[[-24  -6 -21  27 -26   8  32  -3 -31   0  -6  10  11]
 [ 28 -11  31  23  19  26  19 -15 -11 -30   8   1  -2]
 [-10   1 -30  18 -29  11  12 -21 -38  36   7 -14   5]
 [-31  -2 -27  14 -32  10  21   8 -15  16   3  -2  12]
 [ 21 -14  28  18  19  11  17 -13 -12 -43  -2   0  -8]
 [-44  21 -24   8 -29   9  10  10   4  29  -3  -4  15]]
->
[[ 28 -11  31  23  19  26  19 -15 -11 -30   8   1  -2]
 [ 21 -14  28  18  19  11  17 -13 -12 -43  -2   0  -8]
 [-10   1 -30  18 -29  11  12 -21 -38  36   7 -14   5]
 [-24  -6 -21  27 -26   8  32  -3 -31   0  -6  10  11]
 [-31  -2 -27  14 -32  10  21   8 -15  16   3  -2  12]
 [-44  21 -24   8 -29   9  10  10   4  29  -3  -4  15]]

[[ 36  48]
 [-27 -43]
 [  4 -15]
 [ 12  -5]
 [  1 -18]
 [ 26  15]
 [ 41  54]
 [-26 -31]
 [ -7  33]
 [-50 -52]]
->
[[ 41  54]
 [ 36  48]
 [ 26  15]
 [ 12  -5]
 [  4 -15]
 [  1 -18]
 [ -7  33]
 [-26 -31]
 [-27 -43]
 [-50 -52]]

[[  9  42  41  38  45]
 [ 21  13   6  16   0]
 [-13 -29 -32 -27 -34]
 [-42 -20 -12 -23  -1]
 [ 15   9   3  11  -1]
 [-40 -28 -23 -29 -13]
 [-36 -17 -10 -19   0]
 [-22 -35 -36 -32 -36]]
->
[[ 21  13   6  16   0]
 [ 15   9   3  11  -1]
 [  9  42  41  38  45]
 [-13 -29 -32 -27 -34]
 [-22 -35 -36 -32 -36]
 [-36 -17 -10 -19   0]
 [-40 -28 -23 -29 -13]
 [-42 -20 -12 -23  -1]]

[[ 14 -25  44 -25]
 [  7 -13  23 -13]
 [ 12 -22  38 -22]
 [ 13 -23  40 -23]
 [  4  -7  12  -7]]
->
[[ 14 -25  44 -25]
 [ 13 -23  40 -23]
 [ 12 -22  38 -22]
 [  7 -13  23 -13]
 [  4  -7  12  -7]]

[[33 18]
 [36 16]
 [35 23]
 [19 17]
 [42 28]
 [37 30]
 [29 25]
 [18 20]]
->
[[42 28]
 [37 30]
 [36 16]
 [35 23]
 [33 18]
 [29 25]
 [19 17]
 [18 20]]

[[-48 -37  16  27  51]
 [-41 -49  -9  46  37]
 [-14 -39 -37  44   7]]
->
[[-14 -39 -37  44   7]
 [-41 -49  -9  46  37]
 [-48 -37  16  27  51]]

[[ 28 -23]
 [ 32   0]
 [-40  56]
 [ 21 -21]
 [ 54 -17]
 [-26  44]]
->
[[ 54 -17]
 [ 32   0]
 [ 28 -23]
 [ 21 -21]
 [-26  44]
 [-40  56]]

[[ 10 -24  25  19  -9 -16  31]
 [ 28 -25   1  14  25  -7 -26]
 [ 17  -3  35   0  -9  -7  36]
 [-11  -1 -39 -22  11 -26  -8]
 [-38  13  13  -3 -10  32  -2]
 [ 14  17  32  -8   5  15  34]
 [ -4  22  25  -6  13  30  27]
 [ -8  13 -48 -12   1 -18  -4]
 [-37  13  10  -3 -21  28 -10]
 [ 13 -20  -6 -20  22 -22 -32]
 [ -5  22  24  -6  13  31  27]
 [ 11 -23  26  17  -9 -16  32]]
->
[[ 28 -25   1  14  25  -7 -26]
 [ 17  -3  35   0  -9  -7  36]
 [ 14  17  32  -8   5  15  34]
 [ 13 -20  -6 -20  22 -22 -32]
 [ 11 -23  26  17  -9 -16  32]
 [ 10 -24  25  19  -9 -16  31]
 [ -4  22  25  -6  13  30  27]
 [ -5  22  24  -6  13  31  27]
 [ -8  13 -48 -12   1 -18  -4]
 [-11  -1 -39 -22  11 -26  -8]
 [-37  13  10  -3 -21  28 -10]
 [-38  13  13  -3 -10  32  -2]]
---
[[ 31  21 -18 -13]
 [ 27  12  -5 -43]
 [ 24  18 -16 -24]
 [  3   3 -16  -7]
 [ 16 -19  -6  -7]]
->
[[ 12  -5]
 [ 18 -16]]

[[ 19  -4  20 -22]
 [ 28  45  36 -30]
 [ 29  31  41 -28]]
->
[[45 36]
 [31 41]]

[[ 29  15  26 -15]
 [ 13 -12 -12  56]
 [-30  13 -20 -55]
 [-19  -3  15   9]
 [-13  15   8   1]]
->
[[-12 -12]
 [ 13 -20]]

[[  2  -5  -6   4]
 [ 13 -36 -41  19]
 [-23 -42 -48 -19]]
->
[[-36 -41]
 [-42 -48]]

[[  1   1  30   4]
 [-14 -14  32   4]
 [-26 -14  26   0]
 [-35 -31  49  29]]
->
[[-14  32]
 [-14  26]]

[[-34  44  10  30]
 [ 22 -47  17 -47]
 [ 31 -49  19 -47]
 [-52 -37  13 -42]
 [  9 -45  17 -45]]
->
[[-47  17]
 [-49  19]]

[[-48   8  43]
 [-46  10  40]
 [ 21  -9 -16]
 [ 25  -7 -19]
 [-12  43   1]]
->
[[ 10  40]
 [ -9 -16]]
---
[[  2   6   7   3   7]
 [-26 -27 -30 -24  52]
 [-23  28  33 -28 -12]
 [  3  17  20   2  -6]
 [ 39  -4  -6  44  12]]
->
[  2 -27  33   2  12]

[[ 10 -27]
 [ 53  33]
 [ -3  26]
 [ 27  40]
 [  1  30]]
->
[10 33]

[[ 37 -18 -27 -51]
 [ 42  17 -41 -26]
 [  0  47 -13  39]]
->
[ 37  17 -13]

[[-23  -8 -30  57]
 [  2  -1   1  -6]]
->
[-23  -1]

[[ 45  19 -37  -6]
 [ 49  40 -12 -31]
 [ 49  46  -7 -38]]
->
[45 40 -7]

[[ 20   0 -13]
 [ 41   2 -30]
 [-35   4  25]
 [ -8   1  11]]
->
[20  2 25]

[[-40  40  40  39]
 [ 36 -37 -36 -35]
 [ 38 -38 -38 -37]]
->
[-40 -37 -38]
